Below is a small trained network, with its code and all its weights. Each question gives an input and a class and asks what happens when units are switched off, that is, made to give their printed mean instead of their output.

import numpy as np


def w(rows, s, z=0):
    codes = np.array(rows[::2]) - 128.0
    scale = np.full(codes.shape[1], s)
    scale[-1] = z or s
    return codes * scale


def f(y):
    return y / 2 * (1 + np.tanh(0.7978845608 * (y + 0.044715 * y**3)))


def log_softmax(a):
    a = a - a.max(-1, keepdims=True)
    return a - np.log(np.exp(a).sum(-1, keepdims=True))


def net(x, mask):
    res = np.array(x, float).reshape(1, 7) / 4 @ E
    y = f(res @ A[0][:, :-1].T + A[0][:, -1])
    res = res + np.where(mask, y, B[0][:, -1]) @ B[0][:, :-1]
    return log_softmax(res[-1] @ U[:, :-1].T + U[:, -1])


A, B = {}, {}
E = w([
[168,77,129,131,99,105,240,177,78,200,44,78],'x0',
[160,97,135,132,113,138,138,12,137,105,54,203],'x1',
[63,211,121,126,125,148,248,53,177,129,201,114],'x2',
[128,128,130,129,128,129,127,129,130,127,127,129],'x3',
[252,169,138,135,104,66,115,85,35,107,196,87],'x4',
[161,35,125,108,208,100,183,150,157,3,166,118],'x5',
[167,220,121,125,121,125,158,198,118,74,94,227],'x6',
],0.0051)
A[0] = w([
[123,217,131,126,85,134,63,109,98,248,89,138,3],'neuron 0',
[114,163,122,132,130,121,121,211,113,126,179,88,76],'neuron 1',
[89,159,127,124,131,135,171,126,157,133,141,130,91],'neuron 2',
[108,167,131,124,125,127,220,92,129,125,170,118,87],'neuron 3',
[157,93,132,113,123,123,70,157,115,129,90,139,90],'neuron 4',
[104,51,123,131,124,128,103,78,129,165,157,65,63],'neuron 5',
[141,81,130,117,133,120,68,156,111,126,90,136,106],'neuron 6',
[15,82,127,121,143,153,130,180,184,133,79,164,7],'neuron 7',
[100,137,133,116,134,130,65,112,146,88,167,154,87],'neuron 8',
[143,71,125,117,149,119,157,141,145,59,156,134,65],'neuron 9',
[154,111,138,134,116,119,200,151,103,166,96,100,45],'neuron 10',
[145,85,126,123,160,119,158,141,137,62,145,123,67],'neuron 11',
[148,103,122,129,131,119,67,168,106,116,100,133,96],'neuron 12',
[108,160,131,123,131,124,188,96,135,131,157,124,85],'neuron 13',
[165,101,138,132,120,128,151,9,122,100,50,201,70],'neuron 14',
[111,148,133,130,137,122,136,221,126,137,182,97,74],'neuron 15',
[110,139,127,133,133,136,59,116,149,86,164,147,72],'neuron 16',
[183,200,113,130,121,120,158,183,108,84,123,182,79],'neuron 17',
[108,145,139,119,137,128,129,204,126,138,169,92,77],'neuron 18',
[154,98,122,134,130,129,68,173,108,119,107,133,110],'neuron 19',
[106,159,126,118,127,132,193,94,128,124,161,119,89],'neuron 20',
[155,64,132,126,148,123,171,156,126,51,160,126,55],'neuron 21',
[102,64,121,131,137,128,102,79,128,160,154,66,63],'neuron 22',
[146,98,135,119,129,124,82,156,115,129,108,137,103],'neuron 23',
[108,155,122,127,124,131,172,103,131,122,146,121,97],'neuron 24',
[242,166,131,126,112,97,120,84,58,118,200,85,8],'neuron 25',
[104,158,128,139,145,130,49,105,139,84,186,156,46],'neuron 26',
[159,87,124,133,116,117,235,175,96,175,75,100,28],'neuron 27',
[126,186,133,131,132,131,154,192,136,91,77,195,80],'neuron 28',
],0.013,0.0049)
B[0] = w([
[3,170,137,184,134,127,133,139,132,118,102,125,250],'neuron 0',
[99,82,59,89,129,128,130,130,126,117,140,132,188],'neuron 1',
[159,127,119,171,125,125,124,134,125,133,145,127,174],'neuron 2',
[169,149,120,179,123,133,124,132,128,134,188,126,207],'neuron 3',
[163,143,113,168,127,132,136,132,136,139,173,126,185],'neuron 4',
[115,96,215,82,131,125,129,118,135,122,170,135,206],'neuron 5',
[163,140,112,167,129,127,132,135,127,128,181,128,192],'neuron 6',
[190,59,123,185,126,123,125,113,120,127,27,125,254],'neuron 7',
[160,187,128,86,126,125,142,137,125,130,102,125,201],'neuron 8',
[51,155,138,165,122,133,119,131,132,138,110,129,190],'neuron 9',
[157,197,119,88,131,127,126,116,137,126,100,133,188],'neuron 10',
[58,155,135,165,121,130,126,132,128,133,111,128,183],'neuron 11',
[161,150,123,163,128,129,128,135,126,126,175,126,183],'neuron 12',
[157,145,125,166,132,124,119,141,123,125,168,130,176],'neuron 13',
[94,64,22,62,130,128,126,153,128,124,161,124,247],'neuron 14',
[109,85,63,87,125,129,126,140,129,128,150,129,187],'neuron 15',
[155,185,126,84,125,127,128,120,122,131,107,127,194],'neuron 16',
[122,86,230,93,130,128,124,110,127,133,160,119,215],'neuron 17',
[110,94,69,100,128,132,130,119,134,126,148,142,174],'neuron 18',
[160,150,121,165,128,125,131,129,132,125,180,129,188],'neuron 19',
[161,147,124,170,131,125,122,139,127,129,171,128,183],'neuron 20',
[41,165,135,174,127,127,131,131,123,130,107,127,198],'neuron 21',
[118,94,209,87,126,129,131,126,116,125,165,132,197],'neuron 22',
[150,139,120,156,129,126,131,132,128,126,163,125,167],'neuron 23',
[148,137,127,152,134,121,127,145,127,122,155,125,161],'neuron 24',
[185,45,127,177,129,135,127,119,135,131,18,134,239],'neuron 25',
[157,194,118,71,126,127,137,120,127,137,88,128,213],'neuron 26',
[163,223,127,54,127,130,121,119,126,125,85,132,232],'neuron 27',
[128,83,222,95,130,127,126,107,126,129,156,121,218],'neuron 28',
],0.03,0.007)
U = w([
[191,168,102,205,128,125,130,158,132,134,218,125,251],'0',
[169,237,116,43,122,127,146,108,128,137,70,135,111],'1',
[2,165,136,189,123,132,135,143,136,126,96,126,6],'2',
[185,47,122,177,127,132,126,102,131,127,23,136,185],'3',
[118,75,236,67,133,126,132,95,123,125,182,126,82],'4',
[95,65,4,55,128,133,134,157,140,100,162,143,132],'5',
],0.0063,0.0012)

Each question gives the input, the list of numbers given to net, and the class t.
The units are the neurons (one row each of A and B). Each row of codes is followed by its name. A weight is (code - 128) times the scale printed after its matrix; where a second scale follows, it is the last column's (A, B and U).
mask holds one flag per neuron, in row order. A switched-off neuron (its flag False) gives its mean, the last column of its row in B, instead of its output. The means were averaged over made-up inputs and are rounded, as every weight is.
A unit's drop is (log p(t) with every unit on - log p(t) with that unit switched off) / (log p(t) with every unit on - log p(t) with every unit switched off).
The circuit of an input: a set's keep is (log p(t) with only the set's units on - log p(t) with every unit switched off) / (log p(t) with every unit on - log p(t) with every unit switched off). Starting from the 12 units with the biggest drops (on a tie, the unit counted first), units are removed one at a time, each time the one whose removal leaves the highest keep (on an exact tie, the one counted first), for as long as the keep stays at least 0.8.
circuit, biggest first: the units of the circuit, biggest drop first
most important unit: the unit with the biggest drop
k most important neurons: the k neurons with the biggest drops, biggest first
drop of u: that unit's drop, to one decimal
input [-7,-3,1,2,-4,0,-6], class 1: most important unit -> neuron 26
input [0,-8,2,5,6,-2,-1], class 5: 3 most important neurons -> [neuron 1; neuron 15; neuron 7]
input [8,-5,8,1,2,-7,7], class 0: 2 most important neurons -> [neuron 3; neuron 20]
input [1,8,5,-5,6,6,-5], class 5: 2 most important neurons -> [neuron 14; neuron 7]
input [-6,7,3,6,2,1,5], class 5: 3 most important neurons -> [neuron 14; neuron 27; neuron 10]
input [-7,-6,1,-7,-3,-8,8], class 2: 4 most important neurons -> [neuron 0; neuron 27; neuron 5; neuron 22]
input [-6,-4,-6,-6,5,7,-5], class 2: 2 most important neurons -> [neuron 21; neuron 9]
input [-8,8,2,7,-8,-7,-4], class 1: 4 most important neurons -> [neuron 26; neuron 8; neuron 16; neuron 25]
input [-7,1,5,-7,8,8,1], class 2: 4 most important neurons -> [neuron 21; neuron 9; neuron 11; neuron 7]
input [5,-8,5,-5,-8,-7,5], class 3: 2 most important neurons -> [neuron 7; neuron 14]
input [-4,-5,0,7,3,-1,3], class 5: 2 most important neurons -> [neuron 1; neuron 27]
input [6,-3,7,-6,4,1,0], class 0: 2 most important neurons -> [neuron 3; neuron 20]
input [-8,2,2,-6,3,-7,-8], class 1: 2 most important neurons -> [neuron 26; neuron 8]
input [-7,-6,-2,4,4,-4,-2], class 1: circuit, biggest first -> [neuron 26]
input [5,-2,2,0,2,-5,8], class 4: 2 most important neurons -> [neuron 17; neuron 28]
input [8,-3,6,-2,-1,8,-6], class 1: 3 most important neurons -> [neuron 27; neuron 10; neuron 0]
input [3,-7,-4,-5,8,5,-2], class 3: 2 most important neurons -> [neuron 25; neuron 14]
input [-1,-4,5,8,-4,6,3], class 2: drop of neuron 19 -> 0.1
input [-2,8,-2,-2,2,-6,6], class 5: drop of neuron 8 -> 0.0
input [-5,2,3,2,6,0,-1], class 3: circuit, biggest first -> [neuron 25]
input [-1,-1,-2,6,1,6,5], class 2: drop of neuron 9 -> 0.1
input [0,3,-5,-6,4,-1,-3], class 0: drop of neuron 7 -> 1.0
